Below is a small trained network, with its code and all its weights. Each question gives an input and a class and asks what happens when units are switched off, that is, made to give their printed mean instead of their output.

import numpy as np


def w(rows, s, z=0):
    codes = np.array(rows[::2]) - 128.0
    scale = np.full(codes.shape[1], s)
    scale[-1] = z or s
    return codes * scale


def norm(h):
    return h / np.sqrt((h * h).mean(-1, keepdims=True) + 1e-5)


def f(y):
    return y / 2 * (1 + np.tanh(0.7978845608 * (y + 0.044715 * y**3)))


def log_softmax(a):
    a = a - a.max(-1, keepdims=True)
    return a - np.log(np.exp(a).sum(-1, keepdims=True))


def net(x, mask):
    res = np.array(x, float).reshape(1, 8) / 4 @ E
    u = 0
    for l in range(2):
        y = f(norm(res) @ A[l][:, :-1].T + A[l][:, -1])
        res = res + np.where(mask[u : u + 11], y, B[l][:, -1]) @ B[l][:, :-1]
        u += 11
    return log_softmax(norm(res)[-1] @ U[:, :-1].T + U[:, -1])


A, B = {}, {}
E = w([
[179,139,103,71,186,135,210],'x0',
[133,122,140,133,124,142,123],'x1',
[112,42,95,77,114,156,82],'x2',
[122,133,124,126,111,136,143],'x3',
[95,129,160,122,139,143,129],'x4',
[120,132,127,122,146,111,115],'x5',
[116,142,5,140,179,192,127],'x6',
[136,121,138,137,114,150,135],'x7',
],0.012)
A[0] = w([
[151,112,196,129,39,52,80,180],'L0N0',
[68,87,166,160,92,58,102,119],'L0N1',
[181,126,150,70,117,101,162,108],'L0N2',
[105,211,116,222,125,116,130,255],'L0N3',
[119,128,124,108,153,159,139,109],'L0N4',
[108,114,135,141,102,84,112,97],'L0N5',
[179,142,100,80,177,163,158,93],'L0N6',
[147,95,132,3,95,136,104,70],'L0N7',
[158,128,151,114,126,175,106,139],'L0N8',
[133,150,135,107,161,152,128,162],'L0N9',
[87,148,93,116,102,175,61,152],'L0N10',
],0.012,0.0081)
B[0] = w([
[115,96,102,109,143,136,196,245],'L0N0',
[151,79,112,119,125,115,144,190],'L0N1',
[130,158,162,105,156,181,116,166],'L0N2',
[135,147,160,202,187,146,130,243],'L0N3',
[130,103,146,142,130,81,120,136],'L0N4',
[112,155,103,135,132,138,161,140],'L0N5',
[76,67,135,118,122,74,172,178],'L0N6',
[74,80,145,252,143,118,195,167],'L0N7',
[101,126,97,120,147,98,151,139],'L0N8',
[121,120,145,122,95,99,157,154],'L0N9',
[134,121,116,100,81,131,109,184],'L0N10',
],0.013,0.011)
A[1] = w([
[183,220,187,94,109,109,124,62],'L1N0',
[123,172,152,99,145,118,153,124],'L1N1',
[49,95,79,134,132,137,71,61],'L1N2',
[117,130,131,221,131,117,170,132],'L1N3',
[96,132,74,163,40,124,11,4],'L1N4',
[148,135,185,127,160,125,186,213],'L1N5',
[164,128,131,164,65,58,126,90],'L1N6',
[140,197,162,182,172,138,98,112],'L1N7',
[115,95,98,94,119,71,111,140],'L1N8',
[139,172,52,112,170,93,142,91],'L1N9',
[105,192,114,239,129,149,46,122],'L1N10',
],0.013,0.0039)
B[1] = w([
[183,197,45,45,24,247,49,136],'L1N0',
[153,107,131,61,102,144,74,144],'L1N1',
[141,177,127,153,127,135,103,172],'L1N2',
[110,176,188,106,207,123,159,239],'L1N3',
[202,211,184,52,158,170,88,173],'L1N4',
[192,209,129,94,126,130,29,252],'L1N5',
[170,138,151,173,137,141,112,120],'L1N6',
[106,32,121,123,73,136,128,182],'L1N7',
[133,118,107,105,61,117,136,156],'L1N8',
[118,147,196,168,151,162,174,142],'L1N9',
[87,40,50,94,16,57,133,194],'L1N10',
],0.011)
U = w([
[125,179,234,164,248,132,178,44],'0',
[41,33,58,146,63,117,148,251],'1',
[191,221,114,53,81,219,11,99],'2',
],0.012,0.0025)

Each question gives the input, the list of numbers given to net, and the class t.
The units are the neurons (one row each of A and B). Each row of codes is followed by its name. A weight is (code - 128) times the scale printed after its matrix; where a second scale follows, it is the last column's (A, B and U).
mask holds one flag per neuron, layer by layer. A switched-off neuron (its flag False) gives its mean, the last column of its row in B, instead of its output. The means were averaged over made-up inputs and are rounded, as every weight is.
A unit's drop is (log p(t) with every unit on - log p(t) with that unit switched off) / (log p(t) with every unit on - log p(t) with every unit switched off).
The circuit of an input: a set's keep is (log p(t) with only the set's units on - log p(t) with every unit switched off) / (log p(t) with every unit on - log p(t) with every unit switched off). Starting from the 12 units with the biggest drops (on a tie, the unit counted first), units are removed one at a time, each time the one whose removal leaves the highest keep (on an exact tie, the one counted first), for as long as the keep stays at least 0.8.
units of the circuit, in order: the units of the circuit, biggest drop first
most important unit: the unit with the biggest drop
k most important neurons: the k neurons with the biggest drops, biggest first
top k neurons in layer l: the k neurons of layer l with the biggest drops, biggest first
drop when u is switched off: that unit's drop, to one decimal
input [-8,7,1,-1,-1,-1,2,1], class 2: most important unit : L0N10
input [3,-2,-7,-3,8,0,-5,6], class 2: units of the circuit, in order : L1N0, L0N7
input [1,-8,-2,8,6,-7,0,0], class 2: units of the circuit, in order : L0N7, L0N0
input [4,-1,1,-7,-4,0,6,-2], class 1: top 2 neurons in layer 0 : L0N6, L0N3
input [0,-1,4,-5,3,7,-7,-5], class 1: top 2 neurons in layer 0 : L0N3, L0N1
input [-4,-1,-8,-2,-4,-8,2,-7], class 1: 2 most important neurons : L1N10, L1N7
input [-1,2,-8,-3,-8,-8,2,8], class 1: units of the circuit, in order : L1N10, L0N0
input [-7,2,-3,3,-8,-5,0,0], class 0: 2 most important neurons : L0N0, L1N3
input [1,-3,0,1,0,-3,-7,5], class 2: top 3 neurons in layer 1 : L1N5, L1N3, L1N9
input [2,7,7,5,1,4,0,4], class 0: 3 most important neurons : L0N7, L1N10, L1N3
input [6,4,3,3,5,4,3,5], class 1: top 2 neurons in layer 0 : L0N3, L0N6
input [0,4,-1,6,-5,2,1,6], class 1: 2 most important neurons : L0N0, L1N10
input [-1,-4,2,-7,-2,8,0,-6], class 1: 4 most important neurons : L1N5, L0N3, L1N3, L1N8
input [-8,4,-8,0,-1,-2,8,-2], class 1: units of the circuit, in order : L1N10
input [-7,3,3,-7,0,2,8,-8], class 2: 2 most important neurons : L1N4, L0N10
input [0,7,-1,-1,-6,-2,4,6], class 1: 2 most important neurons : L0N0, L1N10
input [4,-8,7,7,-3,0,0,2], class 0: top 3 neurons in layer 1 : L1N10, L1N3, L1N7
input [-5,0,-1,7,-4,2,0,-8], class 0: 3 most important neurons : L0N0, L0N3, L0N1
input [4,-2,-8,-6,-5,-1,-5,8], class 2: 2 most important neurons : L1N0, L0N7
input [-7,-1,4,0,-3,-5,7,-7], class 2: units of the circuit, in order : L1N4
input [-7,3,-5,6,-3,0,7,7], class 1: drop when L1N10 is switched off : 2.0
input [4,-3,0,3,4,7,-3,4], class 2: drop when L0N2 is switched off : 0.2
